Below are the code and all the weights of a small trained network. Each question names an input and a target symbol and asks about switching units off, where a switched-off unit gives its printed mean instead of its output.

import numpy as np


def w(rows, s, z=0):
    codes = np.array(rows[::2]) - 128.0
    scale = np.full(codes.shape[1], s)
    scale[-1] = z or s
    return codes * scale


def norm(h):
    return h / np.sqrt((h * h).mean(-1, keepdims=True) + 1e-5)


def f(y):
    return np.maximum(y, 0)


def softmax(a):
    e = np.exp(a - a.max(-1, keepdims=True))
    return e / e.sum(-1, keepdims=True)


def log_softmax(a):
    a = a - a.max(-1, keepdims=True)
    return a - np.log(np.exp(a).sum(-1, keepdims=True))


def net(x, mask):
    ids = ['αβγδεζηπστφψω'.index(c) for c in x.split()]
    T = len(ids)
    res = E[ids] + P[:T]
    r = norm(res)
    for j in range(2):
        rows = slice(3 * j, 3 * j + 3)
        q, k, v = (r @ M[0][rows].T for M in (Q, K, V))
        z = softmax(np.where(np.tri(T) > 0, q @ k.T / 3**0.5, -1e9)) @ v
        o = O[0][rows]
        res = res + np.where(mask[j], z, o[:, -1]) @ o[:, :-1]
    y = f(norm(res) @ A[0][:, :-1].T + A[0][:, -1])
    res = res + np.where(mask[2:26], y, B[0][:, -1]) @ B[0][:, :-1]
    return log_softmax(norm(res)[-1] @ U[:, :-1].T + U[:, -1])


Q, K, V, O, A, B = {}, {}, {}, {}, {}, {}
E = w([
[203,207,139,207,114,154,94,146],'α',
[217,79,83,201,75,118,137,194],'β',
[54,112,137,92,150,136,154,107],'γ',
[61,97,153,79,94,118,149,149],'δ',
[110,137,130,84,127,92,216,134],'ε',
[114,144,124,111,186,95,152,93],'ζ',
[127,151,194,88,94,122,166,162],'η',
[97,132,180,88,92,141,90,161],'π',
[88,164,156,97,179,125,91,39],'σ',
[147,143,29,167,116,251,51,118],'τ',
[127,172,181,112,146,98,131,87],'φ',
[147,40,177,57,105,48,106,85],'ψ',
[70,165,190,92,107,161,142,112],'ω',
],0.0027)
P = w([
[157,198,105,72,183,140,112,191],'0',
[119,18,202,127,176,139,146,69],'1',
[122,104,156,99,16,121,180,30],'2',
[73,142,96,150,128,74,70,201],'3',
[116,41,182,165,175,150,137,89],'4',
[116,111,137,146,28,123,174,41],'5',
[125,169,91,200,202,13,2,133],'6',
],0.0034)
Q[0] = w([
[112,99,111,148,93,45,93,124],'H1',
[151,195,77,85,72,93,122,114],'H1',
[109,83,122,128,222,91,63,253],'H1',
[66,126,152,78,170,116,117,132],'H2',
[164,146,84,149,77,51,154,165],'H2',
[135,203,137,135,55,65,155,126],'H2',
],0.018)
K[0] = w([
[202,94,95,129,108,116,97,115],'H1',
[88,104,135,178,68,105,130,94],'H1',
[113,117,166,6,150,80,128,120],'H1',
[77,116,168,92,132,142,115,80],'H2',
[146,57,129,168,95,104,126,118],'H2',
[124,121,173,223,66,81,142,101],'H2',
],0.019)
V[0] = w([
[78,49,20,74,136,192,156,117],'H1',
[121,130,153,95,137,104,254,178],'H1',
[38,190,129,113,178,124,88,45],'H1',
[92,121,180,107,78,81,71,187],'H2',
[180,129,106,102,165,49,150,126],'H2',
[123,173,155,159,153,13,145,124],'H2',
],0.0088)
O[0] = w([
[62,72,1,171,140,235,182,143,101],'H1',
[184,130,105,189,244,90,236,118,254],'H1',
[211,112,7,61,129,133,46,64,109],'H1',
[139,208,159,220,92,217,127,77,195],'H2',
[153,86,167,113,166,217,100,200,254],'H2',
[158,115,102,174,128,197,134,217,160],'H2',
],0.004,0.0026)
A[0] = w([
[116,138,145,84,109,135,124,154,144],'N1',
[143,131,110,102,157,142,130,143,86],'N2',
[139,152,99,94,110,142,122,126,75],'N3',
[136,170,130,116,111,128,149,150,86],'N4',
[152,138,153,119,109,141,126,130,129],'N5',
[116,127,135,119,111,182,118,136,32],'N6',
[136,145,120,138,152,117,137,141,101],'N7',
[119,90,127,123,138,121,142,139,106],'N8',
[104,248,100,80,170,142,117,194,252],'N9',
[125,124,136,137,105,133,125,99,38],'N10',
[153,133,131,145,144,112,106,132,124],'N11',
[91,147,116,97,140,99,119,140,80],'N12',
[96,125,107,129,131,121,134,117,44],'N13',
[155,129,119,106,144,117,115,123,79],'N14',
[124,121,115,146,139,131,111,113,88],'N15',
[122,146,118,113,82,107,125,133,124],'N16',
[83,132,139,140,114,125,142,153,27],'N17',
[122,137,149,161,129,135,135,113,70],'N18',
[136,129,118,103,147,138,83,146,61],'N19',
[114,148,101,122,113,140,163,154,92],'N20',
[101,177,73,139,153,91,108,175,63],'N21',
[114,183,118,121,109,135,153,121,82],'N22',
[115,123,124,155,134,146,129,143,98],'N23',
[128,140,140,126,147,104,78,148,87],'N24',
],0.015,0.0033)
B[0] = w([
[152,149,85,101,170,121,115,104,170],'N1',
[125,106,100,145,110,90,75,140,181],'N2',
[135,74,122,151,141,122,178,94,156],'N3',
[150,103,113,93,134,110,91,108,150],'N4',
[95,110,96,110,134,99,124,120,178],'N5',
[83,77,139,110,121,215,86,103,158],'N6',
[154,117,153,89,128,137,128,117,183],'N7',
[136,162,132,153,107,145,107,116,172],'N8',
[176,252,146,19,169,35,5,70,253],'N9',
[122,150,94,109,119,115,149,175,152],'N10',
[84,141,151,114,144,152,163,146,207],'N11',
[150,184,166,105,99,106,80,106,165],'N12',
[124,118,140,117,166,87,105,153,147],'N13',
[99,167,116,173,131,158,115,162,175],'N14',
[127,144,112,121,112,105,152,114,153],'N15',
[148,179,171,135,152,177,99,130,172],'N16',
[108,129,163,206,104,82,114,76,173],'N17',
[132,142,101,109,68,138,122,144,187],'N18',
[166,146,198,93,86,119,154,145,177],'N19',
[88,143,173,86,122,142,128,154,156],'N20',
[53,105,197,170,115,46,110,75,213],'N21',
[147,70,147,161,162,133,113,153,157],'N22',
[135,134,134,121,144,100,115,81,175],'N23',
[114,57,81,156,134,107,162,118,207],'N24',
],0.018,0.0052)
U = w([
[151,188,144,58,158,96,74,92,209],'α',
[80,131,190,201,80,96,121,89,222],'β',
[70,47,88,112,184,78,178,93,63],'γ',
[72,81,157,119,164,110,153,240,157],'δ',
[150,160,210,76,132,171,220,148,4],'ε',
[147,104,12,198,134,135,83,124,101],'ζ',
[208,38,126,96,59,113,140,136,23],'η',
[180,152,148,161,98,176,62,229,66],'π',
[199,162,88,132,94,180,194,40,79],'σ',
[79,77,136,100,128,235,91,101,165],'τ',
[66,216,86,166,191,183,171,146,18],'φ',
[89,167,56,75,36,141,162,175,83],'ψ',
[206,96,149,174,221,158,144,131,143],'ω',
],0.011,0.0018)

Each question gives the input, a string of symbols that net reads in full, and the target symbol t.
The units are the heads (3 rows each of Q, K, V and O) and the neurons (one row each of A and B). Each row of codes is followed by its name. A weight is (code - 128) times the scale printed after its matrix; where a second scale follows, it is the last column's (O, A, B and U).
mask holds one flag per unit, heads first, then neurons. A switched-off unit (its flag False) gives its mean, the last column of its rows in O or B, instead of its output. The means were averaged over made-up inputs and are rounded, as every weight is.
A unit's drop is (log p(t) with every unit on - log p(t) with that unit switched off) / (log p(t) with every unit on - log p(t) with every unit switched off).
The circuit of an input: a set's keep is (log p(t) with only the set's units on - log p(t) with every unit switched off) / (log p(t) with every unit on - log p(t) with every unit switched off). Starting from the 12 units with the biggest drops (on a tie, the unit counted first), units are removed one at a time, each time the one whose removal leaves the highest keep (on an exact tie, the one counted first), for as long as the keep stays at least 0.8.
units of the circuit, in order: the units of the circuit, biggest drop first
most important unit: the unit with the biggest drop
heads that matter: for each layer, one digit per head in row order, 1 if its drop is at least 0.15 and else 0, layers parted by /
drop when u is switched off: that unit's drop, to one decimal
input ψ ζ φ ψ β, target τ: most important unit -> H2
input ψ β δ τ ψ, target τ: heads that matter -> 01
input γ ω β β β, target ζ: units of the circuit, in order -> H1; N9; N21
input γ ω ψ δ π ε, target ε: heads that matter -> 10
input π ω β β ω, target ψ: heads that matter -> 01
input ω σ ψ τ γ ω, target τ: units of the circuit, in order -> H1; N6
input ψ α β π ω ζ, target β: heads that matter -> 10
input β η γ, target β: heads that matter -> 10
input γ β β τ δ, target ζ: heads that matter -> 10
input ψ π ψ γ ω ε, target ε: heads that matter -> 10
input ζ ψ α γ ω, target π: heads that matter -> 11
input δ δ ω ψ ω, target σ: heads that matter -> 10
input ψ ψ ε η ψ ψ, target ψ: heads that matter -> 00
input ζ ε β η ψ ε, target β: units of the circuit, in order -> H1; N17
input φ α ψ π π, target δ: heads that matter -> 10
input σ δ η δ ψ σ, target σ: heads that matter -> 10
input ψ α γ ζ ψ β ψ, target γ: heads that matter -> 00
input α α β, target β: heads that matter -> 10
input δ φ ψ γ ζ β δ, target β: units of the circuit, in order -> N21
input ε ζ α δ α, target ω: units of the circuit, in order -> H1; N9; N21
input τ β ω ε π τ π, target β: units of the circuit, in order -> N21
input ψ β η, target β: units of the circuit, in order -> H1; N17
input ε ω ω, target ω: heads that matter -> 11
input β ζ ω, target β: drop when H1 is switched off -> 2.5
input γ σ α δ φ ζ γ, target β: drop when H2 is switched off -> 0.2
input ω β δ φ ω, target φ: drop when H2 is switched off -> 0.1
input φ δ τ, target τ: drop when N14 is switched off -> 0.0
input ψ ε φ β σ φ, target β: units of the circuit, in order -> N9
